[[124 130 132 123 128 121 138 127]
 [126 128 130 126 128 126 133 128]
 [118 134 137 117 122 111 148 125]
 [124 131 133 123 128 119 138 127]
 [121 140 140 118 118  99 146 123]
 [124 132 133 124 127 118 137 127]
 [124 135 136 122 130 109 141 126]
 [129 126 126 129 128 133 125 129]
 [125 131 132 124 128 120 136 127]
 [131 125 124 131 127 136 121 129]
 [123 131 133 123 129 118 140 127]
 [123 130 133 123 128 120 139 127]]
127

[[150 151 129 149 150 149 151 119 151 127 150 123 151 150 150 150]
 [136 135 120 137 133 134 133 121 134 120 134 119 135 134 135 134]
 [149 150 129 148 149 148 150 120 150 128 149 123 150 149 149 149]
 [150 151 129 149 150 149 151 120 151 128 151 123 151 150 150 150]
 [120 119 139 121 120 121 119 144 119 140 120 143 118 120 120 120]
 [137 135 126 139 134 135 134 128 134 126 134 125 135 135 135 134]]
150

[[139 138 124 143 132  99 152 127]
 [126 117 150 114 140 132 133 135]
 [145 151 128 144 136 114 143 122]
 [132 142 115 129 131 107 148 116]
 [132 104 140 131 144 132 131 130]
 [118 111 136 105 136 126 137 127]
 [127 142 122 111 135 114 148 112]
 [142 136 119 152 132 112 140 123]
 [123 132 114 112 133 115 144 111]]
127

[[149 134 123 124 116 146 138 119]
 [148 129 127 108 111 137 135 119]
 [147 128 125 110 111 142 132 118]
 [151 141 124 126 117 139 144 120]
 [147 125 128 103 110 137 130 119]
 [146 124 127 104 110 141 128 118]
 [145 124 125 108 111 148 126 118]
 [151 138 127 114 112 133 144 121]]
119

[[134 127 120 139 149 130 134 121 139 130]
 [135 131 125 133 142 132 135 122 138 129]
 [140 136 133 128 132 118 126 139 127 145]
 [137 136 130 127 133 133 134 125 136 129]
 [134 119 124 128 138 126 124 120 118 123]
 [130 126 124 130 130 126 126 125 130 131]
 [136 134 130 127 131 129 131 127 134 131]
 [134 121 121 134 146 129 129 118 128 124]
 [136 130 128 127 136 131 131 122 129 126]
 [128 123 123 128 125 124 121 126 126 132]
 [126 121 125 124 118 121 118 127 120 131]
 [134 127 119 140 150 130 133 120 139 129]]
130

[[126 130 123 125 122 125 127 116 122 132 130 122 129 125 133 129]
 [131 122 123 125 122 125 123 117 122 132 127 137 132 126 133 142]
 [144 122 123 125 122 125 123 117 122 132 130 122 125 126 133 129]
 [146 122 123 125 122 125 123 120 122 142 130 130 129 126 121 126]
 [144 122 123 125 128 125 123 122 122 124 130 117 130 126 133 148]
 [127 122 123 116 122 106 136 107 122 132 130 122 131 126 133 129]
 [144 122 129 125 122 125 119 136 122 123 135 122 125 118 135 133]
 [144 122 123 122 122 119 123 114 122 128 130 122 129 126 133 129]
 [136 127 123 130 107 141  98 110 130 132 127 135 125 126 133 129]
 [144 122 123 122 118 119 123 117 122 126 130 122 126 126 133 128]
 [133 123 133 125 112 125 123 131 122 132 135 132 129 106 138 129]
 [146 122 123 125 122 125 123 117 122 137 130 122 124 126 127 129]]
129

[[118 112 110 141 129 105 102]
 [117 110 110 140 134 106 101]
 [117 113 113 133 133 106 100]
 [117 110 110 140 133 105 101]
 [117 115 105 136 132 109 101]
 [117 111 105 147 131 106 101]
 [117 112 101 136 130 118 100]
 [117 111 110 136 133 107 100]
 [117 113 110 133 135 107 100]]
102
---
[[150 126 129 148 110 111]
 [136 144 129 136 114 136]
 [144 156 155 135 105 133]]
111

[[103 124 117 108 121]
 [123 130 126 131 131]]
121

[121 125 115 120 106 119]
119

[150 132 121 119]
119

[113 121 103 105 115]
115

[112 144 132 132 106 114]
114

[102 122 103 123 101 121 128]
128

[131 108 111 155]
155

[141 141 105 150 110]
110
---
[153 126 107 116] result: 153

[[152 120 105 141 137]
 [135 130 150 139 106]
 [151 147 150 109 123]] result: 147

[127 134 123 125 101 156] result: 123

[103 122 117 115] result: 103

[127 112 128  98 113] result: 112

[145 105 102 127 101] result: 105

[127 102 118 107] result: 127

[120 132 130 150] result: 120

[[116 128 100 125 118 127]
 [110 129 105 115 112 117]
 [112 128 116 124 119 109]] result: 116
